Below is a small trained network, with its code and all its weights. Each question gives an input and a class and asks what happens when units are switched off, that is, made to give their printed mean instead of their output.

import numpy as np


def w(rows, s, z=0):
    codes = np.array(rows[::2]) - 128.0
    scale = np.full(codes.shape[1], s)
    scale[-1] = z or s
    return codes * scale


def f(y):
    return y / 2 * (1 + np.tanh(0.7978845608 * (y + 0.044715 * y**3)))


def log_softmax(a):
    a = a - a.max(-1, keepdims=True)
    return a - np.log(np.exp(a).sum(-1, keepdims=True))


def net(x, mask):
    res = np.array(x, float).reshape(1, 4) / 4 @ E
    y = f(res @ A[0][:, :-1].T + A[0][:, -1])
    res = res + np.where(mask, y, B[0][:, -1]) @ B[0][:, :-1]
    return log_softmax(res[-1] @ U[:, :-1].T + U[:, -1])


A, B = {}, {}
E = w([
[82,11,180,94,187,121,201],'x0',
[99,236,225,75,157,151,201],'x1',
[181,123,185,210,220,212,104],'x2',
[127,127,126,124,132,128,122],'x3',
],0.011)
A[0] = w([
[145,70,123,132,156,181,118,109],'neuron 0',
[124,81,34,162,74,117,96,179],'neuron 1',
[58,63,68,64,64,48,167,70],'neuron 2',
[155,56,133,187,182,143,132,114],'neuron 3',
[144,61,145,166,154,166,154,112],'neuron 4',
[116,217,135,87,46,127,120,153],'neuron 5',
[100,193,228,73,202,190,200,7],'neuron 6',
[58,62,170,61,156,106,205,38],'neuron 7',
[78,101,183,63,110,102,171,44],'neuron 8',
[161,64,2,162,58,83,62,84],'neuron 9',
[214,198,83,200,85,175,55,61],'neuron 10',
[154,12,123,163,173,134,95,120],'neuron 11',
[101,224,94,71,104,120,153,133],'neuron 12',
[130,220,108,84,118,153,139,123],'neuron 13',
[86,64,91,93,94,78,149,59],'neuron 14',
[47,58,144,49,163,133,209,149],'neuron 15',
[230,163,188,201,219,212,103,110],'neuron 16',
[170,188,170,99,97,68,128,106],'neuron 17',
[162,26,148,179,196,144,111,111],'neuron 18',
[168,84,132,183,215,220,116,149],'neuron 19',
[204,198,179,207,216,182,113,25],'neuron 20',
[111,169,185,90,178,168,181,168],'neuron 21',
[187,177,184,182,167,217,108,41],'neuron 22',
[168,157,59,204,81,124,101,151],'neuron 23',
[79,173,176,118,190,158,181,176],'neuron 24',
[52,71,168,65,163,93,190,51],'neuron 25',
],0.0077,0.013)
B[0] = w([
[80,128,113,183,116,85,148,146],'neuron 0',
[173,110,181,128,145,168,79,220],'neuron 1',
[183,56,211,158,173,208,92,198],'neuron 2',
[56,139,93,198,136,75,179,168],'neuron 3',
[58,129,116,181,134,90,165,159],'neuron 4',
[83,167,45,132,93,59,183,212],'neuron 5',
[147,2,228,200,212,233,97,196],'neuron 6',
[199,180,99,59,70,117,68,191],'neuron 7',
[137,180,81,93,99,115,117,163],'neuron 8',
[238,198,107,37,65,127,60,213],'neuron 9',
[137,35,222,205,216,232,123,187],'neuron 10',
[62,99,113,201,150,80,176,182],'neuron 11',
[62,171,48,144,111,74,199,199],'neuron 12',
[71,163,74,155,132,73,185,176],'neuron 13',
[134,62,187,170,170,202,121,155],'neuron 14',
[196,85,176,140,174,176,61,248],'neuron 15',
[203,94,167,129,122,190,65,220],'neuron 16',
[97,138,94,132,131,110,164,156],'neuron 17',
[66,151,101,197,139,95,180,182],'neuron 18',
[59,120,108,161,175,113,160,211],'neuron 19',
[216,206,88,55,65,84,66,173],'neuron 20',
[151,146,105,89,111,94,94,237],'neuron 21',
[220,175,110,62,67,106,53,166],'neuron 22',
[190,152,162,105,125,151,74,204],'neuron 23',
[160,159,94,88,86,124,125,239],'neuron 24',
[220,196,113,80,79,126,71,190],'neuron 25',
],0.0079,0.012)
U = w([
[179,185,85,36,62,123,104,253],'0',
[149,50,178,161,207,183,118,99],'1',
[6,148,45,159,141,67,230,18],'2',
],0.012,0.0011)

Each question gives the input, the list of numbers given to net, and the class t.
The units are the neurons (one row each of A and B). Each row of codes is followed by its name. A weight is (code - 128) times the scale printed after its matrix; where a second scale follows, it is the last column's (A, B and U).
mask holds one flag per neuron, in row order. A switched-off neuron (its flag False) gives its mean, the last column of its row in B, instead of its output. The means were averaged over made-up inputs and are rounded, as every weight is.
A unit's drop is (log p(t) with every unit on - log p(t) with that unit switched off) / (log p(t) with every unit on - log p(t) with every unit switched off).
The circuit of an input: a set's keep is (log p(t) with only the set's units on - log p(t) with every unit switched off) / (log p(t) with every unit on - log p(t) with every unit switched off). Starting from the 12 units with the biggest drops (on a tie, the unit counted first), units are removed one at a time, each time the one whose removal leaves the highest keep (on an exact tie, the one counted first), for as long as the keep stays at least 0.8.
circuit, biggest first: the units of the circuit, biggest drop first
top k neurons: the k neurons with the biggest drops, biggest first
drop of u: that unit's drop, to one decimal
input [-8,-7,3,2], class 1: circuit, biggest first => (neuron 10)
input [7,4,-2,7], class 0: top 2 neurons => (neuron 7; neuron 25)
input [7,2,-2,7], class 0: top 3 neurons => (neuron 7; neuron 25; neuron 10)
input [-8,-1,3,2], class 1: top 2 neurons => (neuron 10; neuron 24)
input [-2,6,6,-8], class 0: top 2 neurons => (neuron 20; neuron 22)
input [0,3,6,6], class 0: top 3 neurons => (neuron 20; neuron 22; neuron 10)
input [4,3,0,-2], class 0: top 3 neurons => (neuron 10; neuron 2; neuron 24)
input [4,-1,-8,4], class 1: top 2 neurons => (neuron 2; neuron 14)
input [-4,6,8,-7], class 0: top 2 neurons => (neuron 20; neuron 22)
input [-2,5,8,7], class 0: drop of neuron 22 => 0.9
input [8,0,-7,-2], class 1: drop of neuron 9 => 0.7
input [-8,-4,3,7], class 1: drop of neuron 10 => 2.4
input [-2,-1,2,-7], class 1: drop of neuron 9 => 0.1
input [3,-5,-7,4], class 1: circuit, biggest first => (neuron 2)
